Each row has a name. Each question is about the rows just above it. Places in a row count from 1.

[ 79 152 105 146 163 136  93 148  64 138  95  98 120] -> paf
[ 79 152 105 146 163 136  93 148  64 138  95  77  81] -> Mun
[100 127 153 151 130  93 148 125 116 136 145  98 120] -> bil
key -> tag
[64] -> q901
[105] -> q366
[63] -> q631
[65] -> q778
[116] -> q392
[95] -> q565
Join paf by its entry at place 9:
q901
Whose row is [ 79 152 105 146 163 136  93 148  64 138  95  77  81]?
Mun
Whose row is [100 127 153 151 130  93 148 125 116 136 145  98 120]?
bil
Whose row is [ 79 152 105 146 163 136  93 148  64 138  95  98 120]?
paf

[142 110 174 137 111 139 125 137 100] : Mun
[131 131 165 139 136 127 131 115 126] : perab
[133 131 160 134 132 121 131 114 131] : Zodut
[123 140 108 145 140 127 116 130 133] : Koniz
[113 149 101 114 115 112 130 129 146] : bil
[132 125 100  94 123 126 123 133 125] : nub
[133 131 160 134 136 121 131 114 131] : paf
[123 139 108 145 140 127 117 130 134] : sepe
[121 144 108 144 139 127 112 131 129] : norit
[136 121 178 142 113 140 128 128  97] : navo
[124 138 106 125 123 119 130 125 141] : putu
[139 140 132 136 136 127 117 125 136] : kises
Table of tags by key:
[133] -> q349
[140] -> q596
[123] -> q65
[124] -> q704
[134] -> q177
Join sepe by its entry at place 1:
q65
The row with [131 131 165 139 136 127 131 115 126] is
perab
[139 140 132 136 136 127 117 125 136] is in which row?
kises
Whose row is [142 110 174 137 111 139 125 137 100]?
Mun
The row with [133 131 160 134 136 121 131 114 131] is
paf

[123 128 117 129 132 122 125 113 133 117 122 140 128 105 121 125 140 128
 121 147 124 128 119 115]  bil
[128 117 123 142 113 113 130 150 128 132 135 128 124 128 141 132 128 115
 144 122 128 128 115 128]  putu
[124 134 120 112 119 125 125 132 126 118 156 138 127 123 150 135 131 128
 126 115 121 155 118 117]  sepe
[128 117 123 142 113 128 130 150 128 132 135 128 124 128 141 132 128 115
 144 122 128 128 115 128]  nub
[128 128 120 128 128 128 128 128 120 154 159 126 128 130 118 123 128 112
 119 128 136 128 115 128]  Zodut
[126 128 151 129 112 119 120 118 120 142 126 137 128 119 132 127 128 106
 149 129 123 184 109 120]  perab
[123 134 129 131 128  95 150 121 132 120 127 118 130 128 127 135 128 128
 114 128 124 157 118 116]  Koniz
[124 128 119 128 115 117 155 156 120 103 128 128 101 128 153 152 117 128
 139 128 148 150 158 123]  navo
Whose row is [128 117 123 142 113 128 130 150 128 132 135 128 124 128 141 132 128 115
 144 122 128 128 115 128]?
nub
key -> tag
[128] -> q823
[113] -> q641
[124] -> q336
Join putu by its entry at place 13:
q336
Whose row is [123 134 129 131 128  95 150 121 132 120 127 118 130 128 127 135 128 128
 114 128 124 157 118 116]?
Koniz
The row with [126 128 151 129 112 119 120 118 120 142 126 137 128 119 132 127 128 106
 149 129 123 184 109 120] is
perab
Where do [124 128 119 128 115 117 155 156 120 103 128 128 101 128 153 152 117 128
 139 128 148 150 158 123] appear?
navo

[104 192 161 160 175]  nub
[ 89 185 167 149 179]  Koniz
[ 71 176 163 133 179]  kises
key -> tag
[163] -> q307
[161] -> q921
[164] -> q803
[71] -> q19
[133] -> q629
[160] -> q807
Look up the entry of kises at place 3 in the table:
q307
Whose row is [104 192 161 160 175]?
nub
[ 89 185 167 149 179] is in which row?
Koniz
The row with [ 71 176 163 133 179] is
kises

